Look-ups in named tables: a row name and a column name give one cell, copied from the table.

zis
         tabodu  gomef  nen  dizin
kifo         52     79  182     98
pubovig      68     81  169    143
bip         106     91   55     50
saz         153    184   25     87
fon          91     80   96     94
fabime      114    196  169    178
gub         127    194  178    167
saro         46     47  142    134
lat         163     51  102    153

What is the gomef of lat in zis? 51
What is the dizin of saro in zis? 134
What is the dizin of kifo in zis? 98
What is the dizin of fabime in zis? 178
What is the tabodu of pubovig in zis? 68
What is the nen of lat in zis? 102
What is the tabodu of fabime in zis? 114
What is the tabodu of bip in zis? 106
What is the dizin of lat in zis? 153
What is the gomef of saz in zis? 184
What is the nen of kifo in zis? 182
What is the dizin of bip in zis? 50
What is the tabodu of lat in zis? 163
What is the dizin of fon in zis? 94
What is the nen of fon in zis? 96
What is the gomef of fabime in zis? 196
What is the gomef of saro in zis? 47
What is the nen of bip in zis? 55
What is the nen of fabime in zis? 169
What is the gomef of fon in zis? 80

Table piz
fields: losa, sol, fal, rafi, gir, dubem, zakar, bunolo
fum: [46654, 70904, 70247, 40142, 53212, 55009, 21348, 72294]
rogenu: [52403, 60986, 66707, 47273, 52115, 47342, 27428, 58677]
faf: [56181, 52394, 64079, 53368, 49676, 43790, 30879, 51569]
terumop: [59733, 51038, 63998, 60258, 50327, 44426, 37985, 46148]
nozef: [65309, 53805, 63791, 63751, 51897, 46744, 44338, 43911]
gipas: [67416, 55291, 62019, 68220, 50535, 47997, 51336, 41405]
susid: [69724, 55891, 60991, 71176, 52345, 51076, 56078, 44248]
todul: [71946, 60147, 60520, 70276, 55371, 54811, 61214, 46421]
mekil: [73595, 61009, 57506, 71276, 56171, 57942, 65568, 50576]
lemuz: [72421, 63773, 55682, 69825, 57378, 61558, 70143, 54899]
kito: [72946, 66174, 55204, 67381, 59636, 65570, 74668, 60437]
rep: [69686, 66732, 51165, 64687, 60388, 68864, 77839, 66429]
vusadap: [68423, 68095, 50624, 61870, 61820, 74986, 79180, 76291]
menal: [63649, 73109, 49823, 59084, 64114, 78242, 81618, 84497]

What is the sol of fum in piz?
70904
What is the gir of susid in piz?
52345
What is the fal of lemuz in piz?
55682
What is the rafi of terumop in piz?
60258
What is the gir of vusadap in piz?
61820
What is the zakar of menal in piz?
81618
What is the rafi of fum in piz?
40142
What is the zakar of rogenu in piz?
27428
What is the dubem of menal in piz?
78242
What is the zakar of rep in piz?
77839
What is the dubem of terumop in piz?
44426
What is the rafi of lemuz in piz?
69825

lunap:
	fad	nido	golaro
kobepiv	58	32	87
rugulu	64	70	84
sos	21	96	90

What is the golaro of sos in lunap?
90
What is the fad of rugulu in lunap?
64
What is the golaro of kobepiv in lunap?
87
What is the fad of sos in lunap?
21
What is the nido of sos in lunap?
96
What is the fad of kobepiv in lunap?
58
What is the golaro of rugulu in lunap?
84
What is the nido of rugulu in lunap?
70
What is the nido of kobepiv in lunap?
32
Row with the largest fad: rugulu

bozul:
fields: gitup, zifide, pas, kagadub, riguka, ranafuv, supi, lupil, mukaba
vug: [63.062, 71.456, 41.027, 51.136, 38.035, 44.092, 37.496, 51.741, 48.686]
ven: [51.984, 42.067, 43.335, 13.801, 55.621, 47.818, 40.414, 82.969, 41.060]
gulom: [54.615, 51.400, 47.490, 50.090, 37.689, 49.412, 44.386, 56.536, 37.594]
lanok: [41.192, 42.456, 67.026, 55.684, 45.442, 37.725, 52.972, 53.244, 47.009]
zumo: [70.239, 57.093, 63.645, 51.774, 47.570, 46.888, 39.306, 75.959, 36.153]
fuvigun: [62.597, 55.816, 54.908, 49.670, 35.854, 38.132, 45.803, 53.174, 41.806]
kes: [54.136, 62.304, 54.118, 56.576, 49.396, 42.469, 49.498, 53.090, 44.567]
vepima: [69.550, 71.064, 39.086, 50.356, 50.386, 28.037, 45.842, 60.470, 28.025]
dopi: [57.299, 51.907, 50.226, 49.757, 36.404, 50.950, 41.592, 55.471, 40.380]
lakuziv: [60.149, 82.762, 63.884, 66.402, 45.330, 28.816, 50.986, 38.699, 60.677]
rin: [34.316, 51.757, 72.968, 55.155, 26.842, 54.767, 48.055, 44.946, 92.885]
nak: [53.913, 61.773, 49.217, 60.506, 43.484, 46.233, 48.776, 44.450, 37.623]
lirefaf: [56.157, 71.337, 56.495, 39.271, 43.664, 40.741, 39.502, 67.871, 48.270]
vatabus: [53.184, 56.103, 59.987, 49.966, 37.295, 39.903, 40.584, 44.571, 51.075]

lanok, mukaba -> 47.009
fuvigun, gitup -> 62.597
lanok, supi -> 52.972
lakuziv, kagadub -> 66.402
gulom, kagadub -> 50.090
vug, mukaba -> 48.686
vepima, riguka -> 50.386
kes, riguka -> 49.396
vug, riguka -> 38.035
vatabus, ranafuv -> 39.903
fuvigun, lupil -> 53.174
vug, pas -> 41.027
vepima, kagadub -> 50.356
vug, kagadub -> 51.136
rin, ranafuv -> 54.767

